Here is a tiny trained network, its code and every weight. The questions are about switching its units off for an input and a class, where a switched-off unit gives its printed mean instead of its output.

import numpy as np


def w(rows, s, z=0):
    codes = np.array(rows[::2]) - 128.0
    scale = np.full(codes.shape[1], s)
    scale[-1] = z or s
    return codes * scale


def norm(h):
    return h / np.sqrt((h * h).mean(-1, keepdims=True) + 1e-5)


def f(y):
    return np.maximum(y, 0)


def log_softmax(a):
    a = a - a.max(-1, keepdims=True)
    return a - np.log(np.exp(a).sum(-1, keepdims=True))


def net(x, mask):
    res = np.array(x, float).reshape(1, 6) / 4 @ E
    u = 0
    for l in range(4):
        y = f(norm(res) @ A[l][:, :-1].T + A[l][:, -1])
        res = res + np.where(mask[u : u + 5], y, B[l][:, -1]) @ B[l][:, :-1]
        u += 5
    return log_softmax(norm(res)[-1] @ U[:, :-1].T + U[:, -1])


A, B = {}, {}
E = w([
[88,113,122,59,141],'x0',
[125,126,130,127,125],'x1',
[116,104,191,164,222],'x2',
[113,115,2,165,194],'x3',
[131,122,125,125,125],'x4',
[126,133,130,124,127],'x5',
],0.00062)
A[0] = w([
[140,159,144,109,45,72],'0.n1',
[33,41,119,4,145,50],'0.n2',
[197,109,188,159,230,68],'0.n3',
[75,166,35,133,134,254],'0.n4',
[126,152,217,108,113,85],'0.n5',
],0.0018,0.00053)
B[0] = w([
[55,82,134,95,184,177],'0.n1',
[150,254,154,251,126,223],'0.n2',
[14,116,129,122,106,220],'0.n3',
[204,70,226,109,134,253],'0.n4',
[167,92,109,73,153,197],'0.n5',
],0.0018,0.0013)
A[1] = w([
[99,108,6,183,246,193],'1.n1',
[226,148,70,57,5,101],'1.n2',
[87,198,78,20,185,192],'1.n3',
[214,65,136,203,117,254],'1.n4',
[216,171,32,204,112,103],'1.n5',
],0.0013,0.00063)
B[1] = w([
[187,113,185,96,55,253],'1.n1',
[39,141,117,139,202,198],'1.n2',
[146,132,181,250,118,171],'1.n3',
[64,187,179,70,107,221],'1.n4',
[115,130,192,142,150,189],'1.n5',
],0.0019,0.0013)
A[2] = w([
[53,96,242,102,181,254],'2.n1',
[90,139,210,15,104,190],'2.n2',
[176,226,167,136,173,89],'2.n3',
[110,186,20,86,36,133],'2.n4',
[229,38,6,180,233,187],'2.n5',
],0.0014,0.00093)
B[2] = w([
[138,143,3,134,88,251],'2.n1',
[196,104,52,159,146,200],'2.n2',
[133,144,63,146,115,152],'2.n3',
[18,51,194,116,209,139],'2.n4',
[164,147,202,7,16,145],'2.n5',
],0.0018,0.0029)
A[3] = w([
[86,188,155,117,20,254],'3.n1',
[60,70,190,230,191,171],'3.n2',
[152,116,240,78,77,56],'3.n3',
[7,120,129,79,114,145],'3.n4',
[132,246,80,199,56,124],'3.n5',
],0.0015,0.00025)
B[3] = w([
[136,98,208,103,199,181],'3.n1',
[71,133,127,52,161,175],'3.n2',
[140,97,103,6,65,167],'3.n3',
[128,102,108,187,234,160],'3.n4',
[149,179,191,183,116,254],'3.n5',
],0.0018,0.0014)
U = w([
[206,72,171,3,54,205],'0',
[7,59,112,114,237,144],'1',
[158,148,83,167,118,230],'2',
[139,198,228,197,123,48],'3',
[150,132,87,165,115,111],'4',
[144,120,95,156,107,5],'5',
],0.0051,0.0012)

Each question gives the input, the list of numbers given to net, and the class t.
The units are the neurons (one row each of A and B). Each row of codes is followed by its name. A weight is (code - 128) times the scale printed after its matrix; where a second scale follows, it is the last column's (A, B and U).
mask holds one flag per neuron, layer by layer. A switched-off neuron (its flag False) gives its mean, the last column of its row in B, instead of its output. The means were averaged over made-up inputs and are rounded, as every weight is.
A unit's drop is (log p(t) with every unit on - log p(t) with that unit switched off) / (log p(t) with every unit on - log p(t) with every unit switched off).
The circuit of an input: a set's keep is (log p(t) with only the set's units on - log p(t) with every unit switched off) / (log p(t) with every unit on - log p(t) with every unit switched off). Starting from the 12 units with the biggest drops (on a tie, the unit counted first), units are removed one at a time, each time the one whose removal leaves the highest keep (on an exact tie, the one counted first), for as long as the keep stays at least 0.8.
units of the circuit, in order: the units of the circuit, biggest drop first
unit that matters most: the unit with the biggest drop
top k neurons: the k neurons with the biggest drops, biggest first
top k neurons in layer l: the k neurons of layer l with the biggest drops, biggest first
drop when u is switched off: that unit's drop, to one decimal
input [-4,1,-7,3,3,4], class 1: top 2 neurons	[2.n4 0.n2]
input [7,-5,-2,4,7,6], class 3: unit that matters most	0.n2
input [-1,5,7,-5,5,7], class 1: top 2 neurons	[1.n1 0.n3]
input [-8,-1,3,6,1,7], class 3: top 2 neurons	[1.n4 2.n2]
input [2,1,4,6,-4,-1], class 0: units of the circuit, in order	[2.n5 1.n1]
input [6,2,7,-5,-7,-7], class 1: units of the circuit, in order	[1.n1 0.n4 3.n5 2.n1]
input [-4,7,-8,-6,2,7], class 1: top 2 neurons in layer 0	[0.n4 0.n1]
input [-7,3,-5,4,2,5], class 3: top 2 neurons	[1.n5 1.n4]
input [-7,0,-6,3,-2,1], class 3: top 2 neurons	[1.n5 0.n4]
input [-5,0,-8,-6,-2,1], class 1: top 4 neurons	[2.n4 0.n4 1.n2 1.n1]
input [4,0,-5,7,-6,4], class 0: top 2 neurons	[0.n4 2.n1]
input [-8,3,-8,6,-4,6], class 1: top 2 neurons	[2.n4 1.n4]
input [6,-4,4,5,-3,-4], class 3: top 2 neurons in layer 1	[1.n3 1.n4]
input [1,4,7,-4,-6,2], class 1: top 2 neurons	[0.n3 1.n1]
input [5,8,1,-5,-7,8], class 2: unit that matters most	2.n2
input [6,3,-4,5,5,-5], class 3: top 3 neurons	[0.n2 1.n3 3.n5]
input [-5,-6,-7,8,7,-2], class 0: top 3 neurons	[2.n5 0.n4 0.n3]
input [2,6,-8,-6,-6,8], class 1: top 2 neurons in layer 1	[1.n2 1.n1]
input [7,8,5,8,-1,1], class 0: top 3 neurons	[2.n5 1.n1 2.n2]
input [-3,-3,8,-8,2,1], class 0: unit that matters most	3.n3
input [-3,-5,8,-3,6,1], class 1: top 2 neurons in layer 0	[0.n3 0.n2]
input [8,-8,5,8,7,3], class 0: top 2 neurons	[2.n5 1.n1]
input [5,3,-2,-1,-3,3], class 3: top 2 neurons	[0.n2 2.n1]
input [-3,4,-8,3,8,-7], class 1: top 2 neurons in layer 2	[2.n4 2.n1]
input [-8,0,-3,7,-5,4], class 3: top 2 neurons in layer 0	[0.n5 0.n1]
input [5,8,4,-2,2,5], class 2: drop when 3.n5 is switched off	-0.1
input [6,-3,0,7,1,-4], class 0: drop when 2.n5 is switched off	0.3
input [-1,-4,-8,-3,-1,-2], class 1: drop when 1.n2 is switched off	0.1
input [-4,1,-2,8,-3,1], class 0: drop when 0.n4 is switched off	0.0
